Each name stands for a flat space through zero: a line, a plane or more. A row that begins with a name and a colon came from that space; any other row is followed by the name of the space it lies nearest, among the names in its block.
vaf-tesu: [-3, -47, -15, -8, 2, -31, 5, 24, -17, -16, 1, -17, 24, 2, -14, -20, 9, 40, -10, 8, 6, 13, 30, -17, 4, 9, 44, -7, 4, 12]
rivos-belel: [61, 29, -26, 54, -16, -44, -4, 47, 15, 41, 47, 5, -25, 25, 20, 5, 80, -6, 24, 5, 12, 55, -37, 30, 0, 14, -16, 11, -26, 23]
fab-mimin: [-6, 11, -4, 7, -8, -5, 18, 24, 18, 10, 15, -7, 0, 1, -8, 11, -4, -5, -4, 6, 0, 12, -6, 31, 12, 12, 2, 4, -19, -14]
zud-lufi: [-15, -6, -1, -31, 2, -13, -4, -37, -8, -8, -8, 23, 21, -30, -21, 10, 7, 28, 4, -2, 1, -13, 20, -10, 18, -31, -22, -8, -19, 0]
pezi-beluz: [33, 33, -16, 35, -18, 26, -19, -34, -24, 42, -1, 51, -1, -25, 31, -23, 20, -7, 10, 6, 18, 14, -38, -8, -38, -40, -47, -1, 16, 21]
vaf-tesu: [-10, 20, -22, -8, -9, -7, -46, -30, -11, -49, 18, -13, -23, -13, -9, 35, 9, -4, 19, -19, -16, -61, 25, -9, 28, 13, -35, -21, 10, -12]
vaf-tesu: [-1, 39, -9, 9, -31, 15, -20, -15, -22, -16, 22, -16, -38, -28, 8, 14, -6, 10, 15, -4, 32, -11, 4, 5, 15, 5, -22, -50, 22, -32]
pezi-beluz: [-37, 9, 16, -16, -40, 17, -20, -52, -33, -8, 21, -24, 6, -53, -10, -8, -48, 17, 6, 4, 9, -11, 10, 6, 3, -25, -7, -45, 6, -30]
fab-mimin: [-27, 8, 22, -22, -10, -22, 7, 1, -19, 23, 17, -20, 61, 4, -7, -42, -35, 25, -16, 20, -14, 1, -7, -13, -59, -23, 14, 12, -13, -22]
zud-lufi: [6, -33, 8, 9, -3, -2, 2, -6, -26, 29, -1, -1, 10, 0, -4, -5, 1, 35, -12, 18, 23, 40, 7, -23, 14, 14, -9, -18, 6, 32]
fab-mimin: [-38, -20, 11, -23, -2, -23, 8, -14, 17, -2, 16, -12, 28, -11, -39, 30, -16, 7, -7, 2, -27, -4, 17, 29, 49, 9, -7, 3, -49, -3]
fab-mimin: [-17, -3, -26, 7, -6, 29, -16, -9, 2, 10, 2, 7, -14, -8, -32, 65, -14, 2, -15, 19, -12, -41, 29, -12, 42, 45, -106, 10, 12, 27]
rivos-belel: [-5, -52, 15, -18, 19, -55, -24, -32, -45, 3, 2, -2, 60, 19, -11, -23, 19, 58, -11, 4, -8, 16, 19, -58, 5, 3, 16, -13, -16, 40]
rivos-belel: [-10, 15, 7, -27, -22, 40, 5, -12, 12, -1, -14, -2, -13, -41, -2, -19, -35, -24, 13, 6, -9, -27, 2, 8, -54, -61, -10, 25, 22, -22]
vaf-tesu: [-6, 26, -69, 59, -47, 44, -29, 40, -35, 20, 33, -17, 8, -12, 7, -16, -42, -4, -28, 41, -8, -51, 3, -13, -66, 39, -65, 16, 69, 0]
pezi-beluz: [2, 30, 0, 15, -18, -51, -25, -21, -25, -18, 48, -14, 14, -5, 16, -16, 26, 15, 19, -21, 8, 17, -20, 23, 18, -2, 44, -51, -33, -31]
zud-lufi: [-17, 3, -35, -17, -22, 18, -2, 25, 3, -26, 1, -17, -2, -30, -17, -8, -26, -1, -1, 13, -14, -53, 32, 0, -40, -19, -10, 23, 32, -23]
vaf-tesu: [-27, 14, 19, -11, 33, -9, -18, -18, -8, -17, -5, -7, 29, 47, 1, 17, -21, -7, -20, -11, -30, -45, 0, -33, 4, 43, -17, 3, -5, -7]
fab-mimin: [-4, 54, -35, 17, -26, -16, -10, -20, -45, 24, 27, 38, 43, -33, 6, -17, 10, 51, -9, 16, 33, -1, -13, -7, -20, -20, -42, -37, -7, -27]
rivos-belel: [0, -11, -19, -29, -8, 4, -2, 10, 4, -26, -11, -7, -18, -25, -18, 5, 4, 13, 11, 4, 2, -30, 37, -14, -13, -25, -12, 12, 22, -4]
pezi-beluz: [-30, 31, 3, -23, 0, -49, -14, 2, -3, -26, 37, -32, 24, 18, -21, 25, 0, 22, -1, -6, -18, -33, 15, 1, 20, 27, -9, -16, -33, -38]
pezi-beluz: [2, 64, 45, 0, 2, -23, -24, -39, -37, 37, 26, -4, 16, 34, 23, 2, 4, 27, 1, 2, 20, 14, -35, -40, -17, 13, -51, -36, -14, -17]
vaf-tesu: [8, -19, -42, -11, 11, -10, 23, 34, 14, 5, -21, 36, 30, -11, -18, -11, 21, 18, -11, 16, -8, -13, 20, -6, -27, -26, -8, 45, -1, 15]
vaz-betod: [-18, -13, -8, -16, 9, -20, 17, 41, 10, -16, 6, -28, 0, 20, -28, 32, -4, 28, -17, 10, 4, -8, 35, -6, 33, 47, -5, -3, -5, -10]
vaz-betod: [1, 14, 28, 23, 3, 19, 5, -9, -34, 26, -5, -2, 5, 20, 30, -22, -26, 14, -20, 6, 37, 36, -27, -21, -8, 25, 14, -41, 19, -8]
rivos-belel: [-17, -37, 20, -54, -8, 16, 22, -20, -2, -2, -31, 2, 11, -47, -22, -26, -27, 24, 4, 11, 9, 5, 29, -13, -26, -68, 18, 10, 8, -2]
zud-lufi: [-7, 25, 26, -31, 38, 9, 15, -24, 38, 4, -32, 37, 1, 17, -6, 35, 5, -27, 1, -15, -20, -23, -12, 1, 14, -12, -39, 30, -30, -3]
rivos-belel: [-25, -24, 58, -53, 26, 22, 36, -39, 35, -29, -48, 9, -12, -21, -5, 0, -29, -26, 10, -31, 2, 15, 0, 29, 35, -46, 69, -10, -27, -25]
vaz-betod: [31, -22, 12, -17, 16, -38, -29, 6, -12, 18, 2, -13, 14, 41, 2, -18, 40, 14, 12, 11, -27, -5, 8, -66, -57, -13, -27, 48, 11, 50]
fab-mimin: [4, 8, 17, -1, -2, -28, -21, -20, -9, 9, 23, -12, 2, 14, -2, 14, 18, 9, 11, -4, -6, 9, -6, -9, 16, 10, -20, -11, -20, 10]
pezi-beluz: [-3, 52, -46, 19, -36, -35, -37, -25, -8, -42, 54, 6, -4, -44, 2, 9, 33, -4, 31, -27, -5, -29, -7, 53, 31, -18, 8, -41, -30, -43]
zud-lufi: [-45, 4, -11, -46, -5, -8, -3, -57, -6, -29, -5, 28, 25, -58, -43, 39, -11, 37, 0, -7, 1, -39, 38, 8, 57, -27, -39, -30, -33, -24]
zud-lufi: [-7, -26, -3, -9, -5, -7, -5, -24, -21, 4, -3, 9, 18, -21, -13, -3, 1, 31, -4, 6, 10, 10, 17, -15, 16, -10, -7, -16, -3, 16]
pezi-beluz: [-3, -39, 30, 25, -14, 11, 18, 13, 0, 48, 12, -26, 8, 10, 1, -17, -29, -8, -15, 21, 0, 61, -20, 20, 3, 20, 23, 4, -8, 27]
vaf-tesu: [11, -44, -34, 13, -21, 1, -14, 3, 2, -28, 6, -8, -21, -36, -9, -5, 16, -9, 17, -7, -7, 0, 22, 23, 22, -12, 32, -1, 11, 22]
fab-mimin: [4, 50, -41, -7, -4, 11, 6, -26, 6, -16, -14, 65, -7, -51, -2, 20, 27, 10, 12, -13, 26, -27, 1, 21, 19, -43, -38, -19, -10, -30]
rivos-belel: [38, 33, -52, 58, -32, -15, -18, 8, -19, 21, 39, 26, -19, -23, 16, 8, 54, 17, 14, 4, 35, 30, -20, 25, 23, 9, -31, -34, -3, 8]
pezi-beluz: [-22, -17, -1, 0, -12, 13, 8, -6, 1, -15, 3, -13, -13, -23, -16, 21, -22, 6, -5, -2, 13, 6, 17, 25, 51, 20, 11, -31, -4, -11]
rivos-belel: [7, -21, 14, -39, -3, -1, 19, -39, 12, -24, -27, 27, -22, -58, -7, -6, 23, 12, 32, -23, 29, 30, 12, 25, 34, -74, 46, -27, -22, -10]
vaz-betod: [-31, 9, 23, 9, -11, -18, -15, 17, -18, -6, 41, -67, 22, 37, 2, -12, -45, -3, -17, 6, -22, -10, -5, -2, -15, 52, 29, -14, 1, -27]
fab-mimin: [28, 15, -14, 26, 29, 2, -7, 22, 16, 11, -8, 18, -25, 49, 10, 40, 35, -18, -5, -2, -5, -10, -9, -19, 19, 52, -53, 21, 7, 30]
vaf-tesu: [-1, 5, -11, -15, -29, -15, 7, 26, 0, -4, 20, -25, 4, -25, -8, -28, -3, 14, 12, 12, 2, 0, 11, 13, -42, -37, 23, 9, 4, -25]
zud-lufi: [12, -54, -8, 48, 6, 33, -16, -9, -9, 13, -14, 8, -2, 13, 15, -9, -11, -33, -15, 1, -18, 14, -12, -3, 14, 34, 11, 11, 24, 59]
zud-lufi: [6, 1, -16, 19, -25, -7, -41, 6, -8, -7, 35, -36, -5, 5, 4, -12, -2, -26, 13, 4, -38, -31, -1, -1, -37, 5, -10, 23, 18, 12]
vaf-tesu: [-18, -1, -9, 34, -37, 14, -32, 20, -26, 2, 42, -61, 10, 10, 9, -30, -51, -21, -12, 18, -30, -24, -5, -1, -49, 34, 9, 6, 37, -5]
rivos-belel: [25, 2, -17, 3, -51, 0, 15, 42, 21, 34, 32, -25, -41, -39, -18, 5, 19, 5, 26, 29, 16, 34, 9, 34, -20, -34, -31, 22, 2, 6]
zud-lufi: [-34, -25, 51, -6, 34, 5, -18, -53, 7, -20, -12, -11, 19, 36, 3, 15, -36, -43, -11, -29, -46, -16, -15, 2, 45, 36, 29, -5, -27, 11]
vaf-tesu: [-9, 1, -34, -4, 25, 21, -2, -23, 9, -54, -36, 45, -12, -19, -2, 28, 8, -11, -3, -29, 3, -46, 18, 6, 49, 5, 4, -17, 7, -10]
zud-lufi: [-27, 23, 3, -12, -5, 8, 28, -3, 3, 10, 2, 9, -7, -19, -26, 51, -16, 36, -16, 11, 39, 12, 15, 17, 65, 28, -46, -42, -22, -28]
pezi-beluz: [4, 24, 4, -10, 18, -27, -12, -35, -38, -32, -7, 21, 4, 1, 17, 1, 28, 48, 4, -24, 45, 6, 4, -31, 35, 4, 20, -71, -3, -26]
fab-mimin: [-37, -29, 8, -20, -24, 9, 0, -19, -15, -2, 7, -24, 25, -35, -24, -14, -47, 17, -9, 15, -9, -6, 22, 4, -4, -16, 10, -8, 1, -7]
zud-lufi: [-21, 3, -11, -10, 9, 36, -16, -16, 30, -14, -16, 11, -4, -2, -17, 33, -27, -53, -3, -4, -56, -72, 9, 5, -5, 3, -56, 52, 7, 11]
vaz-betod: [6, 1, 17, 6, -22, 1, -40, -16, -39, 16, 23, -38, 2, 10, 14, -29, -16, 5, 6, 14, -10, -8, -4, -44, -57, -3, -20, 1, 35, 15]
vaz-betod: [-3, 30, -32, 13, -19, -51, -25, 4, -18, -21, 46, -8, 37, -7, 5, -26, 22, 12, 10, -8, -16, -19, -8, 18, -21, -11, 30, -12, -22, -30]
vaz-betod: [6, -14, 21, -4, 7, 23, -3, -24, 37, 12, -14, 11, -21, -2, -4, 19, -1, -55, 16, -10, -37, -5, -15, 23, 7, -20, -20, 42, -16, 30]
vaz-betod: [-23, -20, -2, -41, 40, -23, 9, 5, 3, -21, -34, 21, 79, 21, -7, -47, -14, 3, -22, -2, -48, -49, 10, -34, -68, -35, 40, 57, -7, -4]
vaz-betod: [-6, -10, -2, -13, 22, -21, 33, 45, 0, -23, -14, -11, 14, 22, 0, -14, 0, 31, -18, -1, 24, 13, 16, -8, 4, 21, 61, -15, 2, -27]
vaz-betod: [1, -4, -12, -10, 13, -43, 11, 39, 4, -24, 9, -15, 18, 22, -4, -12, 21, 20, -3, -5, -2, 1, 12, -1, -4, 11, 47, 2, -13, -17]
rivos-belel: [1, -9, 22, -12, -18, -2, 2, -4, -3, 35, 9, -14, 17, -10, -4, -28, -13, 2, 5, 19, -11, 20, -9, -4, -46, -37, -5, 25, -4, 11]
vaf-tesu: [-7, -16, 20, -56, 42, -19, 53, 1, 44, -30, -50, 39, 20, -10, -9, -15, 17, -1, 6, -27, 1, 12, 4, 24, 10, -60, 79, 18, -44, -27]
rivos-belel: [-20, -3, -18, -11, -36, 17, -21, -23, -11, -27, 16, -21, -27, -51, -23, 25, -18, 10, 13, 2, 6, -29, 35, 10, 29, -6, -28, -28, 16, -13]
pezi-beluz: [19, -12, 29, 14, -16, 8, -8, -24, -20, 6, 2, -12, -14, -13, 32, -49, -3, -11, 19, -12, 18, 47, -27, 7, -21, -34, 64, -27, 11, 2]
fab-mimin: [-2, 47, 18, -36, -14, -23, -26, -59, -22, -2, 13, 14, 12, -31, 3, -10, 16, 22, 29, -10, 6, -16, -6, -18, -26, -65, -30, -19, -18, -26]
vaz-betod: [16, -30, -10, -31, 34, -23, 42, 51, 22, -29, -37, 9, -5, 14, -7, -8, 32, 26, -2, -6, 21, 14, 29, -12, 3, -9, 58, 13, 2, -5]
fab-mimin: [-14, -14, -29, -1, 22, 13, 35, 25, 31, -15, -29, 34, 14, -6, -15, 14, -6, -10, -21, -3, -6, -14, 10, 28, 26, 8, 17, 19, -12, -6]
pezi-beluz: [23, -11, 27, -9, 18, -1, -3, -29, -37, -5, -31, 17, 3, 4, 35, -48, 13, 26, 6, -14, 38, 33, -11, -46, -25, -32, 51, -35, 24, 5]
[-10, -23, -19, 28, -46, 9, -25, 12, -35, 35, 43, -45, -5, -12, -24, 20, -24, 34, -15, 43, 6, 7, 26, -18, 8, 49, -70, -12, 29, 32]
zud-lufi
[-12, -29, 0, 0, 7, -31, -20, -38, -15, -12, 11, 7, 21, -4, -16, 21, 17, 22, 0, -11, -8, 6, 13, -1, 62, 19, 0, -27, -32, 22]
fab-mimin
[7, -2, 1, -10, 6, -24, 30, -1, -15, -14, -12, 23, 11, -22, 10, -27, 23, 46, 2, -12, 54, 49, 0, 10, 23, -27, 70, -53, -16, -28]
zud-lufi
[0, 9, 4, -30, 13, -31, -8, -17, -3, -20, 0, 5, -2, 2, -13, 25, 30, 29, 12, -11, 8, -12, 21, -21, 27, -4, -19, -15, -17, -6]
vaf-tesu
[-38, 11, -51, -15, -11, -20, 4, 8, 24, -37, 19, 11, 25, -36, -42, 36, -3, 4, -5, -3, -28, -54, 30, 47, 40, 2, -17, 8, -36, -32]
vaz-betod
[-6, -41, -12, 27, -27, -23, -32, 29, -40, 11, 44, -64, 25, 23, -6, -26, -19, 22, -16, 28, -21, 2, 18, -29, -29, 47, 8, 4, 28, 29]
vaf-tesu
[28, -41, 11, -54, 56, -46, 29, 44, 37, -31, -43, 4, -4, 43, -10, -4, 57, 13, 12, -15, -9, 4, 30, -34, -11, -21, 50, 48, -11, 19]
rivos-belel
[-13, -30, -8, -37, 1, -10, 5, -27, -20, -17, -22, 22, 31, -40, -19, -19, 1, 44, -1, 2, 12, -5, 31, -21, -1, -46, 15, -11, -1, 1]
zud-lufi
[14, -31, 2, -7, 26, -6, 13, 13, -10, 11, -31, 19, 26, 21, 7, -30, 11, 20, -14, 8, 5, 14, 4, -39, -31, -9, 21, 21, 14, 26]
pezi-beluz
[12, 11, 8, 4, 7, -16, 0, 22, 21, 1, 11, -15, -10, 29, 6, 4, 15, -23, 9, -6, -18, 1, -13, 10, -10, 10, 8, 23, -11, -1]
pezi-beluz
[1, 18, -20, -51, 18, -18, 25, 2, 33, -29, -27, 43, 6, -30, -19, 9, 34, 11, 17, -14, 0, -29, 20, 11, -4, -63, 0, 24, -26, -27]
vaf-tesu
[39, -5, -24, 55, 12, 37, 21, 38, 20, 15, -23, 30, -32, 16, 34, -11, 17, -41, -7, -5, 17, 31, -32, 25, 0, 20, 27, 13, 23, 21]
zud-lufi
[8, 5, -29, 1, 10, 23, 6, 11, 20, -6, -22, 30, -18, -7, -7, 25, 12, -13, -2, 1, -2, -28, 11, 0, 7, 0, -39, 23, 13, 9]
pezi-beluz
[-1, 3, -28, -3, -9, 29, 30, 42, 8, -1, -17, 4, -13, -19, -7, -3, -16, 11, -12, 18, 24, -8, 19, 3, -20, -4, -5, 9, 31, -17]
zud-lufi
[13, 53, -30, 57, -32, 4, -46, -11, -33, 31, 47, 5, 14, 4, 26, -15, 3, -15, 0, 12, -13, -20, -37, -3, -45, 14, -56, -1, 16, 5]
rivos-belel
[23, -33, 15, 25, -12, 38, 8, -14, -13, 29, -20, 12, -16, -21, 25, -40, -10, -13, 3, 4, 24, 53, -22, 5, -16, -27, 36, -9, 24, 29]
pezi-beluz
[33, 28, 50, -13, 35, -22, 0, 22, 30, -26, -6, -33, -53, 67, 35, 5, 34, -39, 29, -36, -2, 12, -25, -8, -7, 14, 49, 4, -3, -18]
pezi-beluz
[-20, -30, 23, -20, -22, 17, -22, -26, -16, -1, 7, -41, -10, -18, -17, 2, -37, 2, 5, 11, -14, -13, 24, -19, -5, -4, -18, -2, 20, 14]
fab-mimin
[0, -2, -1, 12, 34, -53, -3, 2, -8, 14, 10, 21, 57, 49, 0, 4, 30, 22, -21, -3, -16, 11, -14, -16, 19, 38, 1, 4, -42, 18]
fab-mimin
[10, -32, 21, 7, -7, 26, -22, 2, -14, 4, -3, -44, -33, 19, 8, -5, -21, -15, 3, 9, -7, 0, 10, -35, -20, 22, -7, 8, 46, 32]
fab-mimin
[9, -7, 45, -2, 15, -36, 7, -25, -21, 29, 6, 3, 15, 22, 8, -1, 23, 39, 0, -4, 32, 67, -17, -15, 37, 10, 16, -42, -35, 12]
zud-lufi
[-5, 6, -36, 1, -8, 27, 23, 20, 10, -11, -16, 23, -12, -34, -10, 10, -7, 7, -8, 6, 22, -13, 16, 19, 10, -7, -8, -4, 15, -18]
zud-lufi
[-5, 6, 5, 6, 14, -49, 3, 31, 9, -9, 26, -24, 24, 43, 0, -1, 14, 2, -6, -7, -19, 7, -9, 12, 9, 35, 38, 3, -32, -14]
vaz-betod
[-37, -33, 5, -38, 5, -6, -10, -52, -18, -28, -16, 12, 36, -35, -27, 2, -21, 26, -6, -7, -11, -26, 32, -13, 28, -23, 7, -17, -13, 0]
zud-lufi
[18, -36, -30, 19, -7, 4, 11, 30, 36, -43, -3, -6, -40, -23, 4, -7, 21, -43, 22, -24, -9, 11, 5, 61, 30, -11, 82, 7, -1, 1]
pezi-beluz
[34, 48, 7, 34, -6, 4, 20, 73, 17, 41, 21, -27, -26, 51, 33, -17, 7, -24, -1, 17, 12, 29, -40, 6, -63, 24, -1, 27, 18, -15]
fab-mimin
[-17, 22, -29, 6, 21, 32, -17, -36, -41, -25, -36, 51, 39, -7, 22, -25, -27, 9, -27, -8, 5, -58, -1, -43, -30, -3, -8, -18, 39, -16]
rivos-belel
[-3, 21, -29, -2, -28, 33, -6, -4, -3, -13, -1, 7, -24, -46, -3, 2, -13, -4, 9, 5, 11, -32, 13, 9, -17, -28, -28, -4, 29, -20]
rivos-belel
[-5, -15, 29, -5, 1, 53, -6, -37, 5, 28, -26, 8, -17, -7, -1, 12, -34, -30, -2, 9, -14, -7, -6, -16, -8, -10, -51, 23, 20, 32]
vaz-betod
